Small tables with named rows and columns. After each table, cells are looked up by row and column.

Table lal
,lisu,dek
nabi,2.489,5.216
luk,-3.577,1.135
bosaru,-1.043,-3.479
bagetur,-6.936,-3.126
tok,-2.737,1.052
kupusug,-0.621,-2.853

What is the dek of tok in lal?
1.052
What is the dek of bagetur in lal?
-3.126
What is the lisu of bosaru in lal?
-1.043
What is the lisu of kupusug in lal?
-0.621
What is the lisu of bagetur in lal?
-6.936
What is the lisu of tok in lal?
-2.737
What is the dek of bosaru in lal?
-3.479
What is the lisu of luk in lal?
-3.577
What is the dek of nabi in lal?
5.216
What is the dek of luk in lal?
1.135
What is the lisu of nabi in lal?
2.489
What is the dek of kupusug in lal?
-2.853

fod =
|  | fuloz | fak | gar | saz | rur | nik | guzut | bolid |
|---|---|---|---|---|---|---|---|---|
| zoki | 71942 | 72634 | 78543 | 37581 | 25489 | 84841 | 76948 | 40406 |
| nop | 61225 | 66944 | 65887 | 8432 | 36265 | 49914 | 41323 | 27619 |
| zef | 49784 | 37292 | 30540 | 38567 | 30120 | 28220 | 48163 | 27253 |
| bosunot | 27737 | 90383 | 58267 | 65877 | 37496 | 88044 | 1945 | 38977 |
| rit | 67315 | 13854 | 13590 | 38845 | 9841 | 31803 | 76049 | 15567 |

saz of bosunot = 65877
bolid of rit = 15567
nik of zef = 28220
saz of nop = 8432
nik of zoki = 84841
fuloz of nop = 61225
gar of bosunot = 58267
bolid of zef = 27253
fak of zoki = 72634
nik of nop = 49914
fak of nop = 66944
saz of zef = 38567
rur of zoki = 25489

bap.csv
,dal,dagi,maf,vakob,pagulaz,bov
vekeril,450,389,483,348,470,382
fup,313,582,500,292,191,493
tiror,673,512,361,412,408,330
miz,408,362,383,411,391,452
soduler,527,198,296,685,540,374
radov,773,362,408,655,293,575
savolo,405,244,560,451,597,391
danogi,413,323,146,613,587,247
vuki,653,569,207,440,265,540

tiror, maf => 361
vuki, dagi => 569
vekeril, vakob => 348
radov, vakob => 655
tiror, dal => 673
danogi, dal => 413
fup, bov => 493
soduler, pagulaz => 540
vekeril, pagulaz => 470
savolo, maf => 560
vuki, maf => 207
radov, dagi => 362
miz, maf => 383
fup, pagulaz => 191
vekeril, bov => 382
tiror, vakob => 412
soduler, vakob => 685
radov, bov => 575
soduler, dagi => 198

levip
|  | nelerom | lavuf | feveba | sib | rim |
|---|---|---|---|---|---|
| tativ | 63 | 65 | 61 | 45 | 40 |
| mabova | 58 | 62 | 60 | 55 | 58 |
| kov | 53 | 65 | 59 | 48 | 58 |
| rur | 59 | 61 | 56 | 59 | 59 |
| vilebe | 53 | 72 | 66 | 30 | 43 |
| pim | 60 | 62 | 61 | 54 | 54 |
| rar | 53 | 72 | 66 | 30 | 43 |
| dunugi | 51 | 74 | 8 | 46 | 46 |
| gazop | 32 | 81 | 41 | 22 | 62 |
| zuf | 65 | 75 | 64 | 21 | 15 |
| kez | 50 | 70 | 29 | 48 | 56 |
| feninav | 51 | 67 | 57 | 46 | 59 |

rur, lavuf -> 61
gazop, rim -> 62
mabova, sib -> 55
mabova, nelerom -> 58
zuf, rim -> 15
gazop, feveba -> 41
tativ, feveba -> 61
vilebe, nelerom -> 53
gazop, nelerom -> 32
dunugi, nelerom -> 51
rar, lavuf -> 72
rar, rim -> 43
zuf, sib -> 21
vilebe, rim -> 43
pim, nelerom -> 60
dunugi, feveba -> 8
kez, lavuf -> 70
dunugi, rim -> 46
mabova, feveba -> 60

